Below is a small trained network, with its code and all its weights. Each question gives an input and a target symbol and asks what happens when units are switched off, that is, made to give their printed mean instead of their output.

import numpy as np


def w(rows, s, z=0):
    codes = np.array(rows[::2]) - 128.0
    scale = np.full(codes.shape[1], s)
    scale[-1] = z or s
    return codes * scale


def f(y):
    return y / 2 * (1 + np.tanh(0.7978845608 * (y + 0.044715 * y**3)))


def softmax(a):
    e = np.exp(a - a.max(-1, keepdims=True))
    return e / e.sum(-1, keepdims=True)


def log_softmax(a):
    a = a - a.max(-1, keepdims=True)
    return a - np.log(np.exp(a).sum(-1, keepdims=True))


def net(x, mask):
    ids = ['ΓΦαβεζμπτψ'.index(c) for c in x.split()]
    T = len(ids)
    res = E[ids] + P[:T]
    u = 0
    for l in range(2):
        q, k, v = (res @ M[l].T for M in (Q, K, V))
        z = softmax(np.where(np.tri(T) > 0, q @ k.T / 3**0.5, -1e9)) @ v
        res = res + np.where(mask[u], z, O[l][:, -1]) @ O[l][:, :-1]
        u += 1
        y = f(res @ A[l][:, :-1].T + A[l][:, -1])
        res = res + np.where(mask[u : u + 16], y, B[l][:, -1]) @ B[l][:, :-1]
        u += 16
    return log_softmax(res[-1] @ U[:, :-1].T + U[:, -1])


Q, K, V, O, A, B = {}, {}, {}, {}, {}, {}
E = w([
[87,217,234,186,220,194,131],'Γ',
[184,143,41,143,82,154,240],'Φ',
[80,161,210,103,91,132,197],'α',
[10,126,9,34,113,182,198],'β',
[149,209,117,131,21,87,196],'ε',
[190,102,156,225,88,143,154],'ζ',
[134,175,74,120,47,143,117],'μ',
[52,183,147,6,217,91,56],'π',
[77,59,101,49,68,191,39],'τ',
[112,96,102,227,97,1,226],'ψ',
],0.016)
P = w([
[105,203,121,130,25,254,89],'0',
[81,127,140,156,78,138,53],'1',
[105,119,143,144,97,166,90],'2',
[118,109,140,139,105,164,97],'3',
[135,110,149,123,109,169,105],'4',
[149,102,152,117,122,185,136],'5',
[171,119,163,123,121,169,120],'6',
[172,103,171,107,133,173,138],'7',
[190,103,176,113,157,200,175],'8',
[204,107,181,78,136,137,122],'9',
[215,100,188,65,138,132,124],'10',
],0.0074)
Q[0] = w([
[147,255,94,91,80,156,154],'0.h0',
[98,124,163,129,131,131,139],'0.h0',
[191,139,104,92,216,56,85],'0.h0',
],0.0094)
K[0] = w([
[119,108,169,71,56,182,23],'0.h0',
[156,183,165,213,209,105,100],'0.h0',
[13,225,26,39,177,35,3],'0.h0',
],0.0056)
V[0] = w([
[39,254,67,89,117,119,100],'0.h0',
[138,129,153,237,99,138,217],'0.h0',
[201,168,214,20,32,247,95],'0.h0',
],0.0035)
O[0] = w([
[55,127,88,236,94,227,125,173],'0.h0',
[159,146,68,189,44,86,1,171],'0.h0',
[211,174,117,80,158,206,203,254],'0.h0',
],0.0067,0.004)
A[0] = w([
[155,194,228,149,107,87,80,214],'0.n0',
[69,199,208,93,158,108,127,160],'0.n1',
[177,30,166,244,91,140,137,138],'0.n2',
[151,85,165,81,84,219,125,254],'0.n3',
[137,172,162,131,122,184,107,63],'0.n4',
[121,103,110,76,109,182,120,131],'0.n5',
[102,114,131,163,129,58,182,79],'0.n6',
[151,136,112,108,240,94,106,76],'0.n7',
[116,163,151,165,137,94,199,120],'0.n8',
[153,144,171,198,134,61,163,170],'0.n9',
[169,126,56,62,90,196,126,137],'0.n10',
[128,80,181,104,90,161,98,152],'0.n11',
[171,177,150,101,42,169,98,218],'0.n12',
[127,120,188,195,166,57,145,107],'0.n13',
[132,153,184,172,20,143,138,192],'0.n14',
[146,105,71,134,2,82,158,149],'0.n15',
],0.0099,0.0053)
B[0] = w([
[144,125,85,63,158,179,175,206],'0.n0',
[107,136,103,161,104,255,129,205],'0.n1',
[151,121,140,86,170,153,116,153],'0.n2',
[95,137,91,15,59,126,75,249],'0.n3',
[34,120,171,142,162,133,97,175],'0.n4',
[138,171,97,143,113,135,106,170],'0.n5',
[58,131,142,155,139,101,151,130],'0.n6',
[134,85,187,240,134,152,155,134],'0.n7',
[88,94,78,126,86,55,101,155],'0.n8',
[139,138,94,116,100,50,67,163],'0.n9',
[138,150,83,114,142,150,135,203],'0.n10',
[112,140,98,83,110,45,112,160],'0.n11',
[93,62,124,69,119,130,131,234],'0.n12',
[93,185,98,152,131,144,127,148],'0.n13',
[127,63,180,88,92,171,180,219],'0.n14',
[123,104,116,177,147,205,161,191],'0.n15',
],0.0088,0.013)
Q[1] = w([
[174,67,109,74,82,160,168],'1.h0',
[113,156,221,228,251,164,117],'1.h0',
[188,76,98,182,88,2,62],'1.h0',
],0.0078)
K[1] = w([
[181,31,110,70,137,96,146],'1.h0',
[80,112,127,154,85,254,154],'1.h0',
[95,118,121,190,123,57,154],'1.h0',
],0.012)
V[1] = w([
[168,116,165,121,239,166,163],'1.h0',
[95,42,253,54,127,111,255],'1.h0',
[78,134,184,92,146,111,34],'1.h0',
],0.008)
O[1] = w([
[9,130,159,110,223,201,185,3],'1.h0',
[162,8,210,117,102,90,169,173],'1.h0',
[173,198,183,61,184,65,123,175],'1.h0',
],0.012,0.019)
A[1] = w([
[68,184,166,162,125,71,64,189],'1.n0',
[155,86,105,80,163,83,113,73],'1.n1',
[142,131,41,167,183,91,47,195],'1.n2',
[174,148,196,88,131,103,223,50],'1.n3',
[161,155,144,254,132,139,104,92],'1.n4',
[115,84,160,68,108,112,94,186],'1.n5',
[115,73,193,195,135,125,156,14],'1.n6',
[129,106,116,130,52,101,101,70],'1.n7',
[111,64,114,175,182,199,208,150],'1.n8',
[50,160,161,58,159,122,99,102],'1.n9',
[134,82,81,146,177,119,215,2],'1.n10',
[82,68,149,112,79,90,110,31],'1.n11',
[122,137,226,124,148,72,127,25],'1.n12',
[60,164,102,140,250,142,163,62],'1.n13',
[218,137,77,151,146,126,167,87],'1.n14',
[139,77,170,183,97,165,227,83],'1.n15',
],0.0099,0.0058)
B[1] = w([
[145,146,150,55,94,151,136,150],'1.n0',
[123,91,119,207,102,133,147,193],'1.n1',
[108,111,186,119,124,136,206,208],'1.n2',
[99,170,100,110,151,154,98,194],'1.n3',
[91,95,2,53,170,122,154,138],'1.n4',
[139,156,116,126,190,107,191,252],'1.n5',
[97,205,92,108,83,128,164,181],'1.n6',
[112,129,178,201,218,169,72,254],'1.n7',
[46,113,55,58,93,72,36,196],'1.n8',
[134,137,176,221,77,147,107,151],'1.n9',
[126,134,117,155,169,123,54,143],'1.n10',
[165,164,110,173,178,78,97,203],'1.n11',
[121,156,222,53,231,151,146,148],'1.n12',
[156,146,105,234,75,89,65,141],'1.n13',
[64,140,183,75,149,120,55,182],'1.n14',
[121,163,136,150,86,137,158,238],'1.n15',
],0.0072,0.028)
U = w([
[55,129,199,83,230,149,90,85],'Γ',
[98,86,165,74,131,153,93,14],'Φ',
[132,162,195,125,153,113,195,145],'α',
[122,182,95,98,195,159,160,98],'β',
[111,146,182,123,57,89,177,45],'ε',
[107,101,117,5,168,77,185,197],'ζ',
[171,67,190,114,127,200,136,237],'μ',
[112,188,162,152,170,144,137,4],'π',
[133,146,166,71,147,101,99,154],'τ',
[63,119,163,168,254,94,57,162],'ψ',
],0.0069,0.0049)

Each question gives the input, a string of symbols that net reads in full, and the target symbol t.
The units are the heads (3 rows each of Q, K, V and O) and the neurons (one row each of A and B). Each row of codes is followed by its name. A weight is (code - 128) times the scale printed after its matrix; where a second scale follows, it is the last column's (O, A, B and U).
mask holds one flag per unit, layer by layer, with each layer's heads first. A switched-off unit (its flag False) gives its mean, the last column of its rows in O or B, instead of its output. The means were averaged over made-up inputs and are rounded, as every weight is.
A unit's drop is (log p(t) with every unit on - log p(t) with that unit switched off) / (log p(t) with every unit on - log p(t) with every unit switched off).
The circuit of an input: a set's keep is (log p(t) with only the set's units on - log p(t) with every unit switched off) / (log p(t) with every unit on - log p(t) with every unit switched off). Starting from the 12 units with the biggest drops (on a tie, the unit counted first), units are removed one at a time, each time the one whose removal leaves the highest keep (on an exact tie, the one counted first), for as long as the keep stays at least 0.8.
circuit, biggest first: the units of the circuit, biggest drop first
unit that matters most: the unit with the biggest drop
k most important neurons: the k neurons with the biggest drops, biggest first
top k neurons in layer l: the k neurons of layer l with the biggest drops, biggest first
input π Γ π μ, target μ: most important neuron => [0.n1]
input ζ α Γ ζ τ α, target τ: 3 most important neurons => [0.n11, 0.n3, 0.n15]
input μ Φ ψ μ τ, target ψ: circuit, biggest first => [1.n7, 0.h0, 1.n11]
input α π τ, target τ: circuit, biggest first => [1.h0, 0.n3, 0.n1]
input Γ α Γ μ π τ α Φ ε, target τ: 3 most important neurons => [0.n11, 0.n3, 1.n14]
input τ ψ Γ τ τ α α π, target τ: circuit, biggest first => [1.h0, 0.n3, 0.n11]
input ψ τ π, target ψ: 3 most important neurons => [0.n1, 1.n13, 0.n3]
input τ Γ Φ ε τ Γ Γ ζ Φ, target ζ: circuit, biggest first => [0.n2, 1.h0, 1.n7]
input ζ μ π μ μ Γ Γ π, target ζ: top 3 neurons in layer 1 => [1.n7, 1.n8, 1.n6]
input τ μ ε ε α, target τ: circuit, biggest first => [1.h0, 0.n3]
input μ ψ π μ α β α ε ζ α, target ζ: circuit, biggest first => [1.h0, 1.n7]
input τ α π, target τ: circuit, biggest first => [1.h0, 0.n3]
input α α β, target β: 3 most important neurons => [0.n1, 0.n14, 0.n10]
input Γ ζ α Γ Γ β ψ ζ Γ, target Γ: circuit, biggest first => [1.h0, 0.n14]
input ψ α Φ α, target α: top 3 neurons in layer 0 => [0.n15, 0.n0, 0.n11]
input ψ Γ Γ ψ, target ψ: unit that matters most => 0.n14
input π ε μ Γ, target π: 2 most important neurons => [0.n1, 0.n14]
input β ψ ψ β τ ζ ε, target ζ: 3 most important neurons => [0.n2, 0.n9, 1.n8]
input ε π ε π, target ε: top 2 neurons in layer 0 => [0.n14, 0.n12]
input τ π Γ ε, target τ: circuit, biggest first => [1.h0, 0.n3, 1.n14, 0.n11]
input μ Γ ψ Γ μ β Γ β Γ, target μ: top 2 neurons in layer 0 => [0.n14, 0.n0]
input μ Γ ζ, target ζ: 3 most important neurons => [0.n2, 1.n7, 1.n8]
input β Γ τ π β α π ε τ Γ Γ, target β: 4 most important neurons => [0.n10, 0.n3, 0.n8, 0.n11]
input τ β Φ Γ ε α π Γ τ ψ Γ, target τ: circuit, biggest first => [1.h0, 0.n3, 0.n11]
input ε ε Γ Φ, target Φ: top 2 neurons in layer 1 => [1.n8, 1.n5]
input τ ψ Γ ψ τ Γ Φ Γ μ, target τ: 2 most important neurons => [0.n11, 1.n14]
input μ μ Γ Γ τ Γ Γ α ψ ζ, target ζ: unit that matters most => 0.n2
input ε π β Γ ψ ψ Γ ψ Γ π π, target ε: 3 most important neurons => [0.n14, 1.n15, 1.n6]
